[128 = 0]

hj-sc: [ 92 127 118 152 106 120 143 136 122 170 151  99 130  81 151 145 105  74
 145 162 139 148 103  80  90 154 116 153 153 147]
ds-pg: [113 154 182 197 137  76 190  79  94 161  75  65  70  81 123  35  74 139
  92 101 159 167 129 163  19  81 116 116 121 201]
ds-pg: [111 135 150 120  85 127 110 136 135 144 111 156 130 125  90  40  83 100
  70 130 158  84 128 224 100 127 150 105 106 105]
lc-fq: [ 45 230 169 156 107 135 138 111  83 141 150 143  96  95  93 108  78  95
  99 123 242 108 101 191 123 209 135 102 119 122]
lc-fq: [131 128 157  80 143 148 112 152 132 108 148 146 148 208 106 110 144 153
 119 139  73  56 132 117 172  82 133 108 137  64]
lc-fq: [163  96 145 145  81 125 124  78 120 158 127 131 151 194  84  43  76 109
 184 113 107  78  90 120  80 161 157 156 166 130]
hj-sc: [ 88 112 120 132 156 127 163 152 120 154 171  92 139  97 168 141 141  72
 147 179  87 145  92 101 129 118 121 180 155 130]
hj-sc: [ 74 158 152 129 116 146 160 150 133 139 125 107 122  97 117  90 111  90
  95 128 100 121  89  92 132  91 125 162 156 136]
lc-fq: [149 132 114 118 141 143  89 110 107 103 161 179 145 163 104 133 162 124
 147 110 179  95 136 245 177 202 171 141 109 102]
ds-pg: [171 114 126 186 143  81 135  64 120 159 108 131  85 137 122  74 123 140
 154 122 171 146 155 160  83 112 145 127 131 154]
jp-qz: [112 154 118 143 137 134 146 110 112 113 139 146 120 114 135 164 121 125
 163 125 166 160 103 135 159 194 129 137 119 139]
jp-qz: [168  78 109 145  73 117 124 118 164 141  91 163 136 145 114 107  92 125
 163 130 108 134 127  68 119 123 140 144 140 141]
hj-sc: [ 70 144 139 131  63 153 152 149 128 136 131 148 152 100 108 115  62  68
 136 139 133 121  61 106 137 192 136 164 140 135]
ds-pg: [101 147 129 118 160 120 119 142 128 161 168 101 111 127 151 138 152 114
 112 176 126 111 142  96 119  84 107 102 148  89]
jp-qz: [ 83 132 171 118 137 119 153 160 135 168 147 105 118 152 126  62 113  99
  97 186  68  76 117  79 115  27 119 126 163  84]
jp-qz: [129 136 140 119 147 105 110 126 129 154 125 104 105 124 134  82 128 138
  72 146 145 112 163 184  76  76 114  68 109 103]
ds-pg: [ 78 189 145 137 132 127 141 118 100 130 147 138 106 108 129 141  94 122
 122 145 199 136 110 168 130 191 116  86 105 114]
hj-sc: [148 143 128 186 115  86 120  55 117 193 106  78  82  95 119  51  95 116
 118 108 195 147 142 155   8 128 124 103 143 169]
ds-pg: [144 146  97 140  99 147  69 126 140 133 113 109 127  71 105 147 184 111
  79  56 177 128 170 134 107 126 144 161 149 173]
hj-sc: [130 103 132 132  84 137 125 131 112 136 122  87 169 105 120 120 104  99
 131  95 112 124 104 134  69 172 133 168 141 176]
lc-fq: [155 105 131 160  98 110 144  95 127 155 100  81 128 124 128 111  93 134
 161 105 107 149 117  50  53 125 113 140 157 179]
hj-sc: [166  98  81 123 143 122 104 103 138 136 149 148 135 141 149 146 144 123
 171 150 145 146 129 164 136 174 135 120 117 108]
hj-sc: [125 161 139 105 122 179 106 133 113  83 141 139 156 154  85 147 166 132
 126  61 121  87 112 134 187 161 155 174 149 132]
lc-fq: [166  63  78 130 158 114 140 112 163 159 126 101 131 108 167  88 152  97
 149 156  68 172 111 129 105  82 130 169 145 138]
hj-sc: [101 136 124 139 137 110 121 141 108 136 167 172 121 125 144 168 124 111
 143 185 194 123 145 183 154 181 135 104  99  94]
lc-fq: [108 156 139 106 128 139 138 144 139 111  98 113 118 100 130 120 113 148
  76 112 120 146 125 133 123 102 104  92 105 131]
jp-qz: [114 117 155  87 100 154 116 184 138 101 106 125 164 125 103 101 131 126
  57 100  80  86 136 161 134  83 137 140 116 126]
jp-qz: [177  71 160 136  85  80 128 123 132 150  83 113 133 179 127 103  59 183
 142 146  97 110 167  70  36  89 101  58 112 132]
lc-fq: [141 116 115  89 100 144  94 158 158 107 104 156 146 128 118 133 125 143
  88 119 123 117 148 152 142 122 126  94  98 107]
ds-pg: [121 123 143 105 153 146 161 144 131 102 126 112 141 149 135 128 138 142
 135 124  53 130  99  85 162  90 119 152 141 126]
ds-pg: [225  34  77 105  96 126  66 142 186 118 103 180 161 183 123 155 168 159
 158 126  80 108 186  77 155  88 147 134 132 108]
jp-qz: [145 104 125  95 181 109 106 127 114 168 165  32 139 136 173 117 157 135
 105 160  85 114 150 146  37  80  89  79 135 104]
ds-pg: [107 137 136  88 140 150 133 168 145 108 130 124 138 135 134 142 141 138
  99 138  77 116 122  90 165  81 111 117 129 100]
lc-fq: [124  99 124 135 132 104 139 145 142 166 122  80 122  95 159 113 127 110
 106 161  92 145 140  88  72  62 105 127 141 140]
jp-qz: [124 136 146 127 150 118 125 137 122 145 142  87 117 144 138 142 152 144
 119 139 102 107 154  57 106  65 107 113 156 119]
hj-sc: [191 122 117 123 159 125 127  78 150 107  97 145 105 185 117  98 141 189
 156  99 104 140 135 112 150  95 128 102 126 116]
jp-qz: [173 138  88 109 155 131  79 140 157  68 115 220 106 154 134 233 191 206
 132 121 183 147 208 132 237 132 130  69  77  89]
lc-fq: [108 150 111 130 133 120  95 130 121 161 150 102 116  79 142 132 143  99
  85 141 186 130 152 183  84 141 120 101 120 122]
ds-pg: [144 156 171 167  81 107 123  72 106 145  84 125 104 145  73  44  64 149
 112  76 188 102 136 170  50 149 140  94 122 157]
jp-qz: [141 125 163 123 145  92 118 129 115 144 120 102 110 158 133 107 117 173
  95 147 129 100 180 140  70  69 104  52 108 106]
ds-pg: [167  79 102 145 140 109 100 113 135 174 155 101 134 142 140 112 173 100
 153 145 107 109 153 107  91  90 143 167 171 129]
lc-fq: [ 70 187 198 158 118 116 149 137  64 118 140 134 115 125  99 133  96 132
 104 117 198  92 139 181 117 168 137 115 109 142]
hj-sc: [ 87 152 146 130 141 140 133 137  89 118 176 159 141 135 115 128 134  90
 135 143 168  96 106 221 171 191 160 158 119 107]
jp-qz: [137 133 115 122 181 126 124 118 111 116 166 132 124 151 151 175 169 145
 161 146 137 134 137 142 164 147 126 121 123 106]
jp-qz: [161 100 121 151 127  96 135  88 121 142 122 149 120 152 134 107  92 140
 174 149 155 144 128 167 100 169 133 103 106 127]
hj-sc: [163 101  89  86 107 139  82 149 183 124  89 136 136 106 132 111 139 140
  68 117 111 138 159 152 116  84 118  88 102 112]
lc-fq: [134 126 152 132  87 125 108 109 115 153 130 123 142 159  93  72  88 114
 128 118 142  77 121 151  76 152 142 118 140 121]
ds-pg: [104 184 144  98 136 167 114 128 129 106 142 143 125 157  94 113 143 134
 105 103 130  87 110 130 180 126 135 120 141  91]
[139 115 137 152 122 110 127 112 104 142 131 110 132 127 125 121 123 123
 141 118 146 123 139 148  87 146 136 141 132 153] => lc-fq
[109 117 129 126  61 137 149 143 147 143  95  97 149  92 133 133  57 111
 132 124  96 155  86  34  75 148  97 126 140 163] => jp-qz
[107 166 161 139 128 137 133 127  90 109 121  95 129 104 108 129 135 135
  94  72 153 120 132 166 106 144 132 143 125 169] => jp-qz
[127 125  99 138 132 128 128 122 140 138 137 138 120 105 143 146 139 108
 145 143 143 154 121 117 143 143 130 143 134 130] => lc-fq
[126 121 172 110 135 127 128 148  94 122 131  63 155 142 124 119 134 147
  94 102  86  92 142 140  71  97 115 124 131 145] => jp-qz
[ 83 155 131 120 124 149 134 165 128 118 154 146 132 117 131 181 140 109
 130 148 129 119 117  74 183 135 125 146 142 112] => hj-sc
[144 137  95 139 165 126 111 104 117 128 149 108 117 103 151 174 177 131
 144 114 163 161 144 147 128 156 125 135 130 145] => lc-fq
[170  77 115 136  92 117  82 119 135 170 136 110 153 147 113  95 138 101
 136 123 118  85 153 123  66 116 148 152 161 133] => ds-pg
[103 115 162 148 124 109 190 136 114 131 120 124 126 139 140 120  76 129
 162 161  90 141  95  74 122 120 115 138 130 141] => hj-sc
[137  75 102 113 103 128 150 141 155 131 120 148 156 129 153 130  82 110
 169 171  83 157  87 105 133 158 119 132 115 119] => hj-sc
[140 127  91 116  83 156  97 125 158 109 125 211 143 141 102 142 113 113
 155 124 164 123 111 143 194 200 155 134 117 101] => lc-fq
[122 157 129 117 152 145  96 139 112 111 154 127 129 129 118 161 188 133
 103 103 154 101 159 157 159 125 140 137 133 119] => hj-sc
[147 131  72  96 108 161  64 138 158 100 144 212 146 133 115 177 159 120
 132 125 184 120 143 188 210 201 155 117 100  83] => lc-fq
[118 150 147 118 132 161 131 112 114 119 145 115 144 155  93  80 140 107
 130  90 101  88  86 145 145 135 153 178 163 127] => ds-pg
[164 138  90 136 151 140 109  76 138 134 145 124 115 149 127 141 165 133
 179 106 136 143 116  84 147 149 133 146 164 127] => hj-sc
[111 171 107 108 115 172  59 125 123 143 185 134 146 131  92 130 179  76
 111 103 175  65 125 162 152 174 159 158 169  95] => ds-pg
[118 123 138 113 137 142 180 141 159 104  99 141 122 145 132 107 107 143
 139 138  49 150  85  53 178  73 116 142 136 121] => lc-fq
[145 118 124 153 115 111 128 102 110 137 130 128 129 133 132 149 107 135
 169 128 159 141 130 122  99 180 127 122 125 148] => ds-pg
[ 95 116 123 126 132 120 151 166 157 154 137 131 117 111 155 131 124  99
 122 192  88 136 121  52 147  63 112 135 146 103] => lc-fq

lj-fh: [137 172  88 147 147 152 163 106 101 126 110 138 104 172 129 111 139  64
 150 146 147  77 103 143 199 151 119  45  82 124]
tm-jm: [145 135 107 106 111 125 130 125  88  96 125 148 113 117 137 112 140  79
 143 154 142 146 135 136 140 132 120 159  88 137]
tm-jm: [177 120 125 135 127 138 126 138 109 101 141 169 109 118 127 117 127  97
 145 121 126 138 105 144 136 120 120 144 101 145]
bp-bn: [151 181 126 148 130 142 119 138 103 148 125 159 122 159 135 125 154 122
  85 114 135 102 127 129 138 117  92 121  84 135]
tm-jm: [ 95 101 117 103 113 148 137  94 121 155 149 168 127  37  90 137  69 120
 171 119 111  79 109 174 166 152 121  68 114 119]
lj-fh: [112 122 131  73 180 153 125 137 120 123 115 127 154 128 115  82 152 124
 121 130 155 140 105 110 169 146 157  92  93 139]
rz-dp: [156  99 121 138 119 100 108  86 100 126 166 123  72  53 143 143  78  96
 176 140 113 134  93 201 140 123 110 163  92 143]
rz-dp: [109 140 143 160  98 114 134 140 158 102 109 101 151 198 150 154 134 148
 112 139 116 142 162  89  86 125 145 149 188 116]
bp-bn: [126 112  91 127 146 152 130  94 104  88 136 133 110 120 117 114 114  56
 213 147 139 129  83 154 187 151 148  74 104 130]
tm-jm: [133 215 125 156 161 183 142  86 110 208  90  91 101 146 124 106 195 113
 164 136 135 126 124 150 166 144 129  23  37  74]
cr-bs: [220  58 115  90 207 117 165 171 134  85 137 141  95 108 118  63 138  96
 143 121 159 155  68 130 168 122 156 146 112 173]
cr-bs: [139 109 188 142 114 122 157 147 170 107 126 161 149 151 146 141  65 167
  84 115  90  93 105 131 121 141 150 116 155 148]
lj-fh: [ 88 116 127  78 134 118 116 110 119 147 121  87 136  80 124 116 141 139
 140 151 141 163 150 128 123 138 143 145 113 115]
rz-dp: [135 110 161 147 113 133 138 105 152 163 140 132 112  72 122 148  83 158
 155 114  89 117 113 171 117 133 135 104 127 112]
tm-jm: [142 112 111 113  94 108 163 136 113  65 121 159 122 140 143 124 101  79
 132 160 130 117 134 127 141 143 132 156 133 147]
dg-bb: [ 75 158  87 128  92 119 141  99 111 135 110 101 129 141 128 147 137  99
 146 162 140 109 172 120 135 143 115 111 140 100]
lj-fh: [124 174 117 198  62 141 167 124 137 114 115 177 131 196 134 172  99 106
 122 126 100  55 147 124 129 138 102  80 162 111]
cr-bs: [127 125 127 125 121 135  92 115 106 128 148 140 123  95 124 133 125 121
 147 122 125 145 120 147 124 120 116 147 107 132]
rz-dp: [147 104  97  88 154 140 151 125 110 138 131 144 108  69  98  94 135  96
 165 131 148 125 112 146 167 138 129 103  94 129]
lj-fh: [121 123 151 200  53 108 103 112 156 137 152 124 121 116 139 201  86 166
 148 111  75 134 158 145  51 103 109 174 195 105]
dg-bb: [134 177  31 170 138 146 139 143  94 109 129 165 119 216 105 130 170  55
 122 116 174  53 129  95 181 116  72  75 147 135]
rz-dp: [129 146 116  74 182 157  76 153  91 156 132 137 148 107 103  82 204 139
  96 105 171 167 129 102 136 108 112 146  71 139]
bp-bn: [128  92 155 125 125  95 132 153 164  98 127 106 145 149 146 136 111 162
 100 130 119 152 138 102  90 121 152 179 185 142]
bp-bn: [131  85 100  74 167 125  82 137  93  84 154 133 132  94 116  95 144  95
 148 130 164 174 102 122 148 118 134 175 111 163]
cr-bs: [177 175 102 126 110 181 142 140  80 108 105 187 118 141 112  95 196  62
 168 136 143 158 142 119 141 129 119 114  58 110]
bp-bn: [157 202 122 169 140 168 160 126 118 153  94 136 114 195 132 113 177 103
 127 129 134 104 126 123 157 137 121  55  79 104]
bp-bn: [113 157 148 170  96 135 124 119 135 103 122 139 142 187 153 156 106 126
 118 133 105 109 127 124 121 136 131 113 142 126]
tm-jm: [105 129 153 153 126 110 121 132 169 152 121  76 142 156 139 152 133 183
 108 121 115 142 152 105  83 117 140 141 182 111]
bp-bn: [ 87 156 159 112 130 146  71 137 122 120 116 106 176 167 141 125 174 160
 100 129 135 186 153  86  92 120 146 159 123 122]
tm-jm: [135  94 122 106 123 118 115 143 119  98 150 162 134 101 120 126 106 121
 121 120 131 128 119 129 127 121 120 164 138 154]
lj-fh: [126 137 147 128 161 109  87 128 137 187 133  63 121 112 137 128 169 185
  98 115 137 170 142 124  89 100 119 170 122 119]
rz-dp: [152 110 151 127 130 148 106 116 126 152 147 143 113  59 113 126 121 142
 167 108 107 158 109 164 115 120 131 132  98 120]
rz-dp: [130 145 136 100 148 167 115 157 112 102 118 175 164 160 117  97 159 119
 102 115 144 134 117  97 148 133 137 111  98 144]
lj-fh: [166 154 106 166 134 142 146 144 124 106 116 141 116 192 131 121 161  95
 135 125 139 123 124 110 138 121 122 111 130 127]
cr-bs: [154 132 161  89 145 161 120 127  99 100 120 164 133 110 137  87 136 103
 140 139 128 165  95 145 156 146 156 123  45 143]
dg-bb: [ 68  64 141  79 136  71  92  67 131 150 151  26 107  20 147 142  78 153
 175 168 122 180 126 177 114 139 157 181 133 123]
dg-bb: [138 118 128 130 118 121 126 125 121 103 133 134 121 127 138 130 116 112
 140 137 124 138 122 136 127 128 131 148 127 137]
bp-bn: [149 106 121 142 135 114 151 113 134 133 143 132  96 101 128 134  86 115
 146 127 118  94  97 166 154 134 122 108 126 138]
tm-jm: [107 178 119 121 145 143 105 103 102 175 110  82 121 129 132 116 186 127
 135 142 147 156 148 128 131 127 122 114  76 100]
lj-fh: [150 144 134 130 178 130 110 145 130 155 125  98 123 151 132 106 175 150
  99 112 149 150 119 113 125 109 125 135 110 133]
dg-bb: [187 163 190 132 119 176 177 154 141 156  97 196 133 128 124 102 138 152
  99 108  96 116 121 137 128 142 140  82  65 115]
lj-fh: [ 95 114 134 146  70 127 128  96 133 118 142 147 130  94 126 169  67 123
 167 135  92 107 134 157 118 142 128 118 153 114]
dg-bb: [166 122 122 124 179 134 126 122 115 152 144 134  96  99 121 104 127 117
 132 112 139 113  79 163 169 124 117 103  79 146]
dg-bb: [149 153 154 146 153 141 140 105 135 171 114  97 103 123 140 118 140 139
 143 131 117 136 109 157 139 136 141  88  81 109]
tm-jm: [119 122 138 138 144 125  82 124 134 153 148 104 130 112 125 140 136 162
 125 106 126 150 123 131 104 107 120 149 138 127]
lj-fh: [139 107 152 109 137 110 108 163 145 132 132 117 145 120 129 122 149 176
  87 112 131 169 148 100  80 104 132 193 152 138]
bp-bn: [141 172 143 166 124 143 147 133 138 128 104 127 131 198 146 131 147 128
 110 130 120 115 131 114 128 132 133  97 123 117]
rz-dp: [106 100 101  53 177 114 165 125 129 175 115  91 121  62 100  87 140 134
 126 143 162 115 133 130 167 146 137  99 109 123]
cr-bs: [143 156  72 162 101 128 166 128 121 135 109 119 103 155 115 137 169  88
 162 142 142 119 170 112 122 122 106 116 149  95]
dg-bb: [ 93  93 162  72  64 121 124 167 139  87 126 184 190  99 118 137 102 165
  85 127 110 149 179  88  73 131 140 199 172 138]
rz-dp: [117 115 118 113 133 105 140 120 130 131 125 100 119 115 133 126 119 126
 129 145 136 126 133 132 134 134 132 136 135 129]
bp-bn: [180 117 141 138 162 104 173 147 158 166 120 107  97 124 133 113 129 156
  97 117 128 110 117 138 129 120 126 125 129 132]
rz-dp: [142 151 102 147 131 134 118 128 104 131 139 153 115 142 125 131 135 104
 119 117 139  98 118 136 148 118  95 119 110 138]
cr-bs: [141 142 120 107 134 130 190 173 141 131  98 164 146 166 116 104 142 133
  65 124 144  76 147  90 147 139 121 100 137 136]
dg-bb: [124 117 183  30 150 137 103 129  98 173 132 156 141  16 123  85 122 169
  81 125 128 154 117 161 138 139 132 156  25 147]
tm-jm: [169 115 121 150 146 129  96 129 108  97 160 155 106 131 135 127 116 100
 140 111 130 132  81 151 144 111 113 148 110 160]
cr-bs: [ 74 169 139 153  90 114 175 108 158 150  87  84 143 185 150 158 115 148
 106 159 112  88 173 111 119 154 139  85 164  92]
cr-bs: [145  76  85  96 153  92 116 111 102 129 162 109  84  47 118 117 110  97
 163 137 151 137 106 167 151 118 110 169 116 150]
cr-bs: [138 113 142 110  94 128 110  95  90 111 152 170 106  52 137 134  76  97
 161 142 105 133 104 189 142 139 119 152  69 142]
[ 89 140 171 137 103 153 109 159 167 127 116 145 194 173 119 148 138 192
  86 100 107 137 161  74  76 123 145 126 184 114] => lj-fh
[ 61 208 141 183  64 161 140 128 156 154  89 132 181 222 128 176 149 164
  95 123 104  87 194  77  91 137 120  69 180  77] => lj-fh
[198 149 144 149 160 145 122 125 102 116 132 149  92 142 150 102 140  95
 137 125 127 142  76 162 158 124 127 122  51 148] => dg-bb
[101 112  97  80 122 114  73  93  69 148 167 137 109  24 115 129 110 105
 145 134 144 132 123 175 146 121  89 170  75 143] => cr-bs
[122 145 122 140 130 130 124 135 134 150 124 120 133 144 122 134 149 144
 111 117 133 122 144 113 116 118 116 124 140 119] => rz-dp
[186 136 112 137 174 134 175 149 135 128 106 119 101 165 128  91 167 103
 132 130 150 127 109 118 157 129 139  98 109 129] => bp-bn
[136  73 154 157  80 107 203  90 179 120 126 118  96  75 134 161  30 126
 204 151  70 103 115 183 125 162 168  90 172 104] => rz-dp
[185  95 173  96 160 167  72 141  97  84 161 196 131  77 126  90 121 115
 149 102 119 188  59 159 141 120 148 160  50 171] => cr-bs
[178 107  93  74 193 123 136 148 104 182 138 125  91  48  94  75 175 125
 121 111 171 138 116 142 155 110 103 141  74 139] => bp-bn
[116 139 154 160  56 138 167 154 169  97  97 153 167 184 130 159 124 149
 123 132  94 131 183  82  71 135 150 131 199  98] => dg-bb
[177 126 131 140 115 178 108 148 109  73 134 193 135 137 112 111 159  89
 181 112 121 182 113 118 117 118 142 139 107 129] => rz-dp
[117  90 150 110 106 135 133 137 140  94 143 182 153 103 118 135  70 134
 126 117 105 106 110 135 133 142 141 123 148 148] => lj-fh
[ 82 143 121 112 131 123 190 155 165 120  83 112 172 209 127 120 136 143
  75 145 144  80 161  66 143 155 151  77 183 119] => rz-dp
[100 125 140  57 148 143 134 177 137 110  93 128 189 156 114  85 186 154
  81 133 158 170 166  53 113 135 162 145 139 129] => lj-fh
[170  91 174 190  73 106 138 133 179 120 141 122 110 109 141 174  91 169
 161 114  70 166 144 143  45 106 142 184 195 109] => tm-jm
[106 113 177  35 107 119  78 130  84 108 134 155 158  52 147 104 119 145
  88 150 127 190 142 139 107 135 137 220  55 156] => dg-bb
[165 122 120 124 131 166 140 127 103 103 141 205 116 103 109 109 106  81
 161 116 122 103  83 159 176 141 124  85  79 145] => rz-dp
[ 78  69 143 131  94  81  66 110 151 133 174  89 139  64 130 183  74 183
 136 116 102 156 146 141  62 103 121 210 206 131] => tm-jm
[178 118 143 110 112 155 195 171 145 118 103 197 137 118 104 100 135 126
 122 118 117 118 139 112 126 139 143 108 122 122] => tm-jm
[ 74 100 168 143  64  91  90 100 144 136 167 138 142  76 145 196  28 180
 102 118  78  94 135 165  87 125 108 171 174 139] => bp-bn
[124 160 122 179 128 135 133 122 145 133 112  93 126 194 138 144 155 128
 141 130 126 130 139 109 117 124 133 101 155 104] => dg-bb
[119 149 136 142 134 128 154 132 150 138 103 102 136 176 138 128 141 141
 110 135 129 116 140 108 128 137 141  99 143 115] => tm-jm
[142  60 134 102 179  88 128 132 149 119 153  94 111  91 134 114  88 144
 124 125 136 132  84 146 144 125 146 153 149 163] => cr-bs
[121 140 139 187  82 124 161  94 147 130 131 144 110 141 143 174  56 121
 147 132  85  62 115 168 139 147 120  77 148 116] => bp-bn
[ 94 107 144 160  91  88 122 109 163 124 134  77 129 134 150 175  88 160
 136 140 101 136 151 130  81 124 138 162 198 115] => tm-jm
[119 107 104 131  94 116 131 147 129  79 137 157 144 147 122 145 112 109
 128 129 129 118 146 104 114 123 121 158 181 140] => dg-bb
[ 64 169 114  90 168 144  86 120 110 167 108  72 160 149 121 107 198 147
 104 136 168 155 155  90 135 128 131 112 104 110] => cr-bs
[110 162 139 149  97 158  89 124 114 136 133 156 149 138 122 148 143 138
 126 111 114 136 145 122 104 118 111 128 120 114] => cr-bs
[151 124 113 160  96 129 122 116 117 118 144 146 104 109 124 149 118 103
 171 125 114 134 129 150 114 117 111 145 133 120] => cr-bs
